Here is a tiny trained network, its code and every weight. The questions are about switching its units off for an input and a class, where a switched-off unit gives its printed mean instead of its output.

import numpy as np


def w(rows, s, z=0):
    codes = np.array(rows[::2]) - 128.0
    scale = np.full(codes.shape[1], s)
    scale[-1] = z or s
    return codes * scale


def f(y):
    return np.maximum(y, 0)


def log_softmax(a):
    a = a - a.max(-1, keepdims=True)
    return a - np.log(np.exp(a).sum(-1, keepdims=True))


def net(x, mask):
    res = np.array(x, float).reshape(1, 3) / 4 @ E
    y = f(res @ A[0][:, :-1].T + A[0][:, -1])
    res = res + np.where(mask, y, B[0][:, -1]) @ B[0][:, :-1]
    return log_softmax(res[-1] @ U[:, :-1].T + U[:, -1])


A, B = {}, {}
E = w([
[253,121,48,227,165],'x0',
[237,149,240,71,184],'x1',
[69,32,186,248,203],'x2',
],0.011)
A[0] = w([
[40,209,71,187,84,92],'n1',
[186,106,228,77,154,91],'n2',
[187,139,95,172,146,100],'n3',
[182,144,56,146,147,95],'n4',
[100,52,189,168,177,96],'n5',
[180,165,83,66,32,117],'n6',
[142,161,99,84,73,80],'n7',
[158,197,104,98,86,109],'n8',
[130,47,131,81,101,210],'n9',
[65,93,50,142,75,98],'n10',
[214,151,198,88,112,123],'n11',
[106,112,50,107,63,118],'n12',
[43,204,177,118,82,122],'n13',
[188,86,45,133,147,101],'n14',
[88,17,162,183,184,98],'n15',
[136,246,69,38,123,141],'n16',
[41,157,124,82,130,101],'n17',
[167,194,142,63,210,95],'n18',
[100,121,178,67,143,91],'n19',
[81,150,182,102,98,110],'n20',
[161,193,95,102,43,99],'n21',
[91,75,170,78,84,114],'n22',
[99,76,62,147,43,130],'n23',
[143,213,104,80,97,107],'n24',
[74,148,155,88,125,101],'n25',
[206,126,72,202,107,150],'n26',
[189,116,112,161,109,86],'n27',
[139,63,117,92,105,249],'n28',
],0.014,0.017)
B[0] = w([
[179,123,200,142,128,200],'n1',
[186,130,183,158,108,219],'n2',
[152,104,102,92,109,182],'n3',
[149,103,87,94,92,182],'n4',
[72,81,119,180,134,207],'n5',
[84,117,115,136,126,226],'n6',
[107,89,118,172,107,173],'n7',
[73,107,129,171,120,191],'n8',
[123,194,102,96,159,210],'n9',
[179,117,180,161,143,201],'n10',
[159,142,185,155,142,226],'n11',
[147,117,198,158,167,194],'n12',
[166,120,87,83,103,217],'n13',
[167,108,87,68,75,184],'n14',
[52,90,116,159,118,223],'n15',
[84,121,122,139,146,252],'n16',
[163,107,108,99,99,195],'n17',
[148,119,166,168,117,197],'n18',
[147,114,139,115,103,183],'n19',
[156,109,91,83,94,191],'n20',
[74,92,127,162,125,200],'n21',
[155,100,65,91,95,193],'n22',
[171,151,184,156,150,202],'n23',
[84,109,128,164,127,200],'n24',
[172,92,97,98,84,182],'n25',
[155,141,90,97,114,226],'n26',
[158,113,107,128,94,163],'n27',
[118,248,73,100,188,243],'n28',
],0.015,0.018)
U = w([
[186,81,52,47,88,85],'0',
[38,68,118,153,150,97],'1',
[205,115,233,138,161,78],'2',
[118,252,53,73,247,255],'3',
],0.018,0.0062)

Each question gives the input, the list of numbers given to net, and the class t.
The units are the neurons (one row each of A and B). Each row of codes is followed by its name. A weight is (code - 128) times the scale printed after its matrix; where a second scale follows, it is the last column's (A, B and U).
mask holds one flag per neuron, in row order. A switched-off neuron (its flag False) gives its mean, the last column of its row in B, instead of its output. The means were averaged over made-up inputs and are rounded, as every weight is.
A unit's drop is (log p(t) with every unit on - log p(t) with that unit switched off) / (log p(t) with every unit on - log p(t) with every unit switched off).
unit that matters most: the unit with the biggest drop
k most important neurons: the k neurons with the biggest drops, biggest first
drop of u: that unit's drop, to one decimal
input [8,-3,7], class 0: 2 most important neurons	[n26; n14]
input [-1,-5,-4], class 2: unit that matters most	n1
input [4,3,5], class 1: 3 most important neurons	[n15; n5; n13]
input [8,8,3], class 0: 4 most important neurons	[n26; n14; n3; n4]
input [1,-8,-8], class 1: 4 most important neurons	[n21; n6; n16; n8]
input [-1,-8,-6], class 2: 3 most important neurons	[n1; n23; n10]
input [-5,7,-6], class 2: 2 most important neurons	[n2; n11]
input [5,4,6], class 1: 3 most important neurons	[n15; n5; n13]
input [5,-7,-6], class 2: drop of n12	0.4
input [4,4,4], class 0: drop of n16	0.7
input [-3,-3,0], class 3: drop of n2	0.1
input [-2,-3,0], class 3: drop of n2	0.2
